Below are the code and all the weights of a small trained network. Each question names an input and a class and asks about switching units off, where a switched-off unit gives its printed mean instead of its output.

import numpy as np


def w(rows, s, z=0):
    codes = np.array(rows[::2]) - 128.0
    scale = np.full(codes.shape[1], s)
    scale[-1] = z or s
    return codes * scale


def norm(h):
    return h / np.sqrt((h * h).mean(-1, keepdims=True) + 1e-5)


def f(y):
    return y / 2 * (1 + np.tanh(0.7978845608 * (y + 0.044715 * y**3)))


def log_softmax(a):
    a = a - a.max(-1, keepdims=True)
    return a - np.log(np.exp(a).sum(-1, keepdims=True))


def net(x, mask):
    res = np.array(x, float).reshape(1, 5) / 4 @ E
    u = 0
    for l in range(2):
        y = f(norm(res) @ A[l][:, :-1].T + A[l][:, -1])
        res = res + np.where(mask[u : u + 13], y, B[l][:, -1]) @ B[l][:, :-1]
        u += 13
    return log_softmax(norm(res)[-1] @ U[:, :-1].T + U[:, -1])


A, B = {}, {}
E = w([
[94,8,193],'x0',
[128,130,128],'x1',
[129,128,127],'x2',
[42,104,22],'x3',
[164,3,73],'x4',
],0.0054)
A[0] = w([
[99,97,126,145],'L0N1',
[191,170,182,68],'L0N2',
[157,83,103,190],'L0N3',
[251,158,135,172],'L0N4',
[85,176,145,184],'L0N5',
[69,79,159,154],'L0N6',
[118,180,125,84],'L0N7',
[132,142,90,95],'L0N8',
[53,197,143,253],'L0N9',
[127,100,222,96],'L0N10',
[94,153,156,132],'L0N11',
[199,139,195,30],'L0N12',
[199,179,93,130],'L0N13',
],0.017,0.006)
B[0] = w([
[53,95,177,156],'L0N1',
[178,76,143,180],'L0N2',
[62,81,115,187],'L0N3',
[55,2,177,213],'L0N4',
[113,156,202,194],'L0N5',
[97,91,165,192],'L0N6',
[72,154,92,154],'L0N7',
[208,158,65,137],'L0N8',
[117,148,193,254],'L0N9',
[200,195,84,192],'L0N10',
[187,129,151,153],'L0N11',
[123,104,72,169],'L0N12',
[74,59,98,186],'L0N13',
],0.0082,0.0088)
A[1] = w([
[110,129,129,66],'L1N1',
[157,99,140,66],'L1N2',
[126,249,125,104],'L1N3',
[229,210,192,128],'L1N4',
[115,156,129,62],'L1N5',
[144,98,125,31],'L1N6',
[75,136,41,252],'L1N7',
[177,161,179,120],'L1N8',
[145,121,209,213],'L1N9',
[98,93,118,228],'L1N10',
[126,66,175,187],'L1N11',
[128,119,141,65],'L1N12',
[17,170,186,167],'L1N13',
],0.015,0.0034)
B[1] = w([
[107,144,112,125],'L1N1',
[84,200,70,135],'L1N2',
[16,6,44,171],'L1N3',
[101,95,30,183],'L1N4',
[112,35,135,122],'L1N5',
[131,144,139,127],'L1N6',
[254,177,28,185],'L1N7',
[189,139,2,158],'L1N8',
[237,209,142,230],'L1N9',
[155,236,165,206],'L1N10',
[86,229,156,251],'L1N11',
[118,133,132,127],'L1N12',
[110,36,138,254],'L1N13',
],0.0072,0.0089)
U = w([
[92,153,218,77],'0',
[19,6,53,74],'1',
[201,183,27,255],'2',
],0.018,0.0024)

Each question gives the input, the list of numbers given to net, and the class t.
The units are the neurons (one row each of A and B). Each row of codes is followed by its name. A weight is (code - 128) times the scale printed after its matrix; where a second scale follows, it is the last column's (A, B and U).
mask holds one flag per neuron, layer by layer. A switched-off neuron (its flag False) gives its mean, the last column of its row in B, instead of its output. The means were averaged over made-up inputs and are rounded, as every weight is.
A unit's drop is (log p(t) with every unit on - log p(t) with that unit switched off) / (log p(t) with every unit on - log p(t) with every unit switched off).
top k neurons: the k neurons with the biggest drops, biggest first
k most important neurons of layer l: the k neurons of layer l with the biggest drops, biggest first
drop of u: that unit's drop, to one decimal
input [3,-8,-8,-3,-2], class 2: top neuron	[L0N10]
input [-5,2,3,1,0], class 1: top 3 neurons	[L1N9 L1N13 L0N7]
input [-1,1,-1,2,7], class 2: top 4 neurons	[L0N4 L1N7 L0N9 L1N13]
input [0,6,-1,6,8], class 2: 2 most important neurons of layer 0	[L0N4 L0N9]
input [-3,-7,-2,3,8], class 2: top 2 neurons	[L1N7 L0N4]
input [-6,2,-4,-7,1], class 1: top 3 neurons	[L0N4 L0N13 L0N12]
input [-5,-1,6,1,-1], class 1: 2 most important neurons of layer 1	[L1N13 L1N9]
input [-3,7,8,4,8], class 2: top 2 neurons	[L1N7 L0N4]
input [4,-1,-7,-1,7], class 0: drop of L1N11	0.2
input [0,6,-4,8,3], class 2: drop of L1N3	0.1
input [-7,-8,-1,7,-4], class 1: drop of L1N3	0.1
